Below are the code and all the weights of a small trained network. Each question names an input and a class and asks about switching units off, where a switched-off unit gives its printed mean instead of its output.

import numpy as np


def w(rows, s, z=0):
    codes = np.array(rows[::2]) - 128.0
    scale = np.full(codes.shape[1], s)
    scale[-1] = z or s
    return codes * scale


def norm(h):
    return h / np.sqrt((h * h).mean(-1, keepdims=True) + 1e-5)


def f(y):
    return y / 2 * (1 + np.tanh(0.7978845608 * (y + 0.044715 * y**3)))


def log_softmax(a):
    a = a - a.max(-1, keepdims=True)
    return a - np.log(np.exp(a).sum(-1, keepdims=True))


def net(x, mask):
    res = np.array(x, float).reshape(1, 7) / 4 @ E
    u = 0
    for l in range(3):
        y = f(norm(res) @ A[l][:, :-1].T + A[l][:, -1])
        res = res + np.where(mask[u : u + 5], y, B[l][:, -1]) @ B[l][:, :-1]
        u += 5
    return log_softmax(norm(res)[-1] @ U[:, :-1].T + U[:, -1])


A, B = {}, {}
E = w([
[180,1,92,212,114],'x0',
[144,73,132,54,207],'x1',
[125,126,129,127,129],'x2',
[138,133,126,131,127],'x3',
[129,115,21,66,54],'x4',
[126,128,130,128,127],'x5',
[108,120,126,127,131],'x6',
],0.0073)
A[0] = w([
[172,21,130,123,150,78],'0.n0',
[125,110,200,142,229,12],'0.n1',
[184,66,132,1,247,3],'0.n2',
[140,162,168,31,175,39],'0.n3',
[117,85,27,5,115,71],'0.n4',
],0.0099,0.0038)
B[0] = w([
[76,69,52,116,174,197],'0.n0',
[226,138,166,111,171,185],'0.n1',
[24,193,178,248,49,246],'0.n2',
[86,103,52,90,198,207],'0.n3',
[234,143,165,72,90,253],'0.n4',
],0.016,0.0055)
A[1] = w([
[54,158,182,51,153,26],'1.n0',
[95,66,185,71,146,69],'1.n1',
[16,146,204,184,10,178],'1.n2',
[76,211,75,46,165,5],'1.n3',
[144,115,239,169,254,9],'1.n4',
],0.012,0.0017)
B[1] = w([
[156,133,87,149,188,174],'1.n0',
[170,157,80,226,95,124],'1.n1',
[101,216,6,191,124,254],'1.n2',
[151,41,157,162,214,188],'1.n3',
[121,122,146,43,3,200],'1.n4',
],0.014,0.0096)
A[2] = w([
[22,135,145,129,132,198],'2.n0',
[146,123,147,109,248,3],'2.n1',
[145,95,65,132,201,169],'2.n2',
[119,2,114,162,202,165],'2.n3',
[202,179,130,24,59,96],'2.n4',
],0.014,0.0015)
B[2] = w([
[202,118,18,97,101,162],'2.n0',
[169,35,109,196,177,173],'2.n1',
[159,158,211,123,172,203],'2.n2',
[156,86,139,149,250,212],'2.n3',
[78,134,236,67,66,254],'2.n4',
],0.015,0.0091)
U = w([
[117,139,232,43,17,173],'0',
[105,214,29,208,112,178],'1',
[180,46,155,154,255,3],'2',
],0.0083,0.0011)

Each question gives the input, the list of numbers given to net, and the class t.
The units are the neurons (one row each of A and B). Each row of codes is followed by its name. A weight is (code - 128) times the scale printed after its matrix; where a second scale follows, it is the last column's (A, B and U).
mask holds one flag per neuron, layer by layer. A switched-off neuron (its flag False) gives its mean, the last column of its row in B, instead of its output. The means were averaged over made-up inputs and are rounded, as every weight is.
A unit's drop is (log p(t) with every unit on - log p(t) with that unit switched off) / (log p(t) with every unit on - log p(t) with every unit switched off).
The circuit of an input: a set's keep is (log p(t) with only the set's units on - log p(t) with every unit switched off) / (log p(t) with every unit on - log p(t) with every unit switched off). Starting from the 12 units with the biggest drops (on a tie, the unit counted first), units are removed one at a time, each time the one whose removal leaves the highest keep (on an exact tie, the one counted first), for as long as the keep stays at least 0.8.
circuit, biggest first: the units of the circuit, biggest drop first
top k neurons: the k neurons with the biggest drops, biggest first
k most important neurons of layer l: the k neurons of layer l with the biggest drops, biggest first
drop when u is switched off: that unit's drop, to one decimal
input [2,4,-7,-6,6,-1,6], class 0: circuit, biggest first -> [0.n4]
input [5,6,-7,-3,-5,-7,7], class 1: 3 most important neurons of layer 0 -> [0.n2; 0.n4; 0.n0]
input [-7,7,6,-6,2,-4,7], class 1: circuit, biggest first -> [0.n2; 1.n2]
input [-4,5,-8,-6,-6,4,-1], class 0: top 2 neurons -> [1.n4; 0.n1]
input [3,4,8,1,-7,-4,-3], class 0: top 2 neurons -> [1.n4; 0.n1]
input [-8,5,5,-4,7,-1,-6], class 2: top 4 neurons -> [0.n3; 1.n3; 1.n4; 2.n1]
input [8,8,-5,2,-6,5,8], class 1: 3 most important neurons of layer 2 -> [2.n2; 2.n4; 2.n0]
input [8,-7,-7,-5,6,-6,6], class 2: top 3 neurons -> [0.n2; 1.n4; 1.n2]
input [6,-4,-5,-3,5,-3,2], class 2: top 4 neurons -> [1.n4; 0.n2; 1.n2; 0.n4]
input [-7,8,3,4,0,6,-5], class 1: top 2 neurons -> [0.n2; 1.n2]
input [-8,8,-1,3,-5,-2,3], class 1: top 2 neurons -> [0.n2; 0.n0]
input [6,-5,0,8,8,-6,-2], class 0: top 3 neurons -> [0.n2; 1.n2; 1.n3]
input [-6,3,2,-6,5,2,1], class 2: top 2 neurons -> [0.n3; 1.n3]
input [-6,4,7,-6,5,-6,-5], class 2: circuit, biggest first -> [1.n3]
input [-5,-4,-6,-5,4,-6,6], class 2: top 3 neurons -> [1.n3; 0.n2; 1.n4]
input [-7,-5,-5,6,2,-6,-6], class 2: top 2 neurons -> [0.n2; 1.n3]
input [1,-3,0,-4,-3,8,6], class 0: top 2 neurons -> [0.n2; 1.n4]
input [2,-5,-3,-7,-5,-7,5], class 0: top 2 neurons -> [0.n2; 1.n4]
input [7,-6,8,5,4,3,-7], class 2: 2 most important neurons of layer 2 -> [2.n3; 2.n0]
input [1,6,-4,0,1,-7,-8], class 1: circuit, biggest first -> [0.n2]
input [-4,-1,-7,0,1,8,8], class 2: drop when 0.n2 is switched off -> 0.5
input [3,-3,6,0,5,-8,7], class 0: drop when 0.n2 is switched off -> 0.9
input [1,-5,-1,-5,7,-8,8], class 0: drop when 0.n2 is switched off -> 0.5
input [0,1,-5,-2,-7,4,-6], class 0: drop when 2.n4 is switched off -> 0.0
